Below are the code and all the weights of a small trained network. Each question names an input and a class and asks about switching units off, where a switched-off unit gives its printed mean instead of its output.

import numpy as np


def w(rows, s, z=0):
    codes = np.array(rows[::2]) - 128.0
    scale = np.full(codes.shape[1], s)
    scale[-1] = z or s
    return codes * scale


def f(y):
    return y / 2 * (1 + np.tanh(0.7978845608 * (y + 0.044715 * y**3)))


def log_softmax(a):
    a = a - a.max(-1, keepdims=True)
    return a - np.log(np.exp(a).sum(-1, keepdims=True))


def net(x, mask):
    res = np.array(x, float).reshape(1, 6) / 4 @ E
    y = f(res @ A[0][:, :-1].T + A[0][:, -1])
    res = res + np.where(mask, y, B[0][:, -1]) @ B[0][:, :-1]
    return log_softmax(res[-1] @ U[:, :-1].T + U[:, -1])


A, B = {}, {}
E = w([
[65,99,252,192],'x0',
[129,127,131,130],'x1',
[125,129,126,129],'x2',
[121,254,143,156],'x3',
[114,108,15,242],'x4',
[18,141,78,89],'x5',
],0.0065)
A[0] = w([
[138,66,98,173,156],'N1',
[76,110,171,165,68],'N2',
[19,130,98,83,252],'N3',
[119,118,210,158,157],'N4',
[109,126,182,135,115],'N5',
[180,119,146,139,208],'N6',
[143,127,183,72,79],'N7',
[136,247,121,145,120],'N8',
[34,143,108,91,196],'N9',
[220,101,151,163,121],'N10',
[58,151,80,164,222],'N11',
[152,155,167,49,63],'N12',
[132,128,86,83,221],'N13',
[128,184,136,151,95],'N14',
[171,134,89,94,183],'N15',
[104,121,178,148,104],'N16',
[68,110,146,176,82],'N17',
[164,165,91,96,142],'N18',
[98,161,166,167,65],'N19',
[99,146,168,167,33],'N20',
[220,139,165,180,173],'N21',
[106,207,125,138,122],'N22',
[80,195,124,144,134],'N23',
[137,40,111,90,99],'N24',
[201,176,83,113,188],'N25',
[95,59,106,98,165],'N26',
[110,106,94,164,162],'N27',
[132,138,100,206,53],'N28',
[137,212,131,162,124],'N29',
[126,113,97,193,43],'N30',
[165,141,88,62,148],'N31',
[92,107,172,178,106],'N32',
[114,138,156,64,135],'N33',
[101,104,101,163,95],'N34',
[121,130,160,69,80],'N35',
[128,57,118,109,112],'N36',
[123,129,88,186,71],'N37',
[81,103,171,158,74],'N38',
],0.011,0.0021)
B[0] = w([
[164,157,183,52,214],'N1',
[101,101,63,138,185],'N2',
[156,170,181,237,246],'N3',
[82,139,79,146,243],'N4',
[113,121,76,129,181],'N5',
[92,122,129,222,192],'N6',
[171,175,61,91,195],'N7',
[92,34,179,39,226],'N8',
[151,155,193,228,214],'N9',
[140,142,169,196,234],'N10',
[156,173,166,133,220],'N11',
[166,183,46,80,198],'N12',
[62,69,134,208,195],'N13',
[141,45,182,49,157],'N14',
[39,101,102,144,198],'N15',
[96,117,41,117,179],'N16',
[141,135,65,152,175],'N17',
[48,84,87,156,185],'N18',
[79,95,110,88,171],'N19',
[71,91,89,58,162],'N20',
[142,138,160,240,253],'N21',
[108,64,167,90,183],'N22',
[140,94,179,118,185],'N23',
[103,93,188,40,212],'N24',
[72,93,115,152,233],'N25',
[130,123,236,96,197],'N26',
[166,183,155,86,178],'N27',
[205,177,101,8,188],'N28',
[133,34,199,40,196],'N29',
[206,202,65,2,176],'N30',
[68,94,71,194,205],'N31',
[81,99,31,118,196],'N32',
[243,203,55,163,183],'N33',
[180,196,128,84,157],'N34',
[199,251,73,62,170],'N35',
[118,100,200,28,183],'N36',
[197,179,105,75,180],'N37',
[96,108,41,119,182],'N38',
],0.005,0.0046)
U = w([
[237,234,42,55,59],'0',
[118,121,133,144,254],'1',
[52,54,2,159,42],'2',
[131,51,241,53,55],'3',
[139,136,139,158,188],'4',
[158,172,188,232,115],'5',
],0.0091,0.0056)

Each question gives the input, the list of numbers given to net, and the class t.
The units are the neurons (one row each of A and B). Each row of codes is followed by its name. A weight is (code - 128) times the scale printed after its matrix; where a second scale follows, it is the last column's (A, B and U).
mask holds one flag per neuron, in row order. A switched-off neuron (its flag False) gives its mean, the last column of its row in B, instead of its output. The means were averaged over made-up inputs and are rounded, as every weight is.
A unit's drop is (log p(t) with every unit on - log p(t) with that unit switched off) / (log p(t) with every unit on - log p(t) with every unit switched off).
The circuit of an input: a set's keep is (log p(t) with only the set's units on - log p(t) with every unit switched off) / (log p(t) with every unit on - log p(t) with every unit switched off). Starting from the 12 units with the biggest drops (on a tie, the unit counted first), units are removed one at a time, each time the one whose removal leaves the highest keep (on an exact tie, the one counted first), for as long as the keep stays at least 0.8.
units of the circuit, in order: the units of the circuit, biggest drop first
unit that matters most: the unit with the biggest drop
top k neurons: the k neurons with the biggest drops, biggest first
drop when u is switched off: that unit's drop, to one decimal
input [3,-6,-2,7,3,-5], class 3: units of the circuit, in order : [N29; N8; N14]
input [-5,-5,0,7,-2,-2], class 3: units of the circuit, in order : [N8; N29]
input [5,-6,-7,7,1,-6], class 3: units of the circuit, in order : [N29; N8]
input [-7,-1,-3,0,0,4], class 2: units of the circuit, in order : [N31; N13]
input [-7,1,4,-2,2,-8], class 5: top 2 neurons : [N10; N21]
input [-6,0,-2,3,1,7], class 5: top 3 neurons : [N3; N9; N11]
input [-1,-4,-3,7,-5,-5], class 3: units of the circuit, in order : [N8]
input [6,7,-5,8,6,0], class 3: units of the circuit, in order : [N29; N8; N14]
input [8,-3,0,-6,-2,7], class 2: units of the circuit, in order : [N38; N32]
input [5,3,-2,4,-8,8], class 0: units of the circuit, in order : [N35; N33]
input [7,0,8,8,2,3], class 3: units of the circuit, in order : [N29; N8]
input [-5,-1,6,-1,7,6], class 0: top 2 neurons : [N30; N37]
input [-6,-5,6,-4,0,8], class 5: top 2 neurons : [N3; N9]
input [-7,-1,-3,2,6,-8], class 5: units of the circuit, in order : [N21]
input [-5,1,1,-1,-6,-7], class 5: top 2 neurons : [N21; N10]
input [-1,-4,7,-1,3,-8], class 5: top 2 neurons : [N21; N10]
input [-7,-8,8,6,-4,-6], class 1: drop when N31 is switched off : -0.1
input [2,-3,4,7,-2,-1], class 3: drop when N8 is switched off : 0.2
input [4,-6,6,-1,-8,-1], class 0: drop when N35 is switched off : 0.0
input [3,-4,8,-7,5,7], class 4: unit that matters most : N3
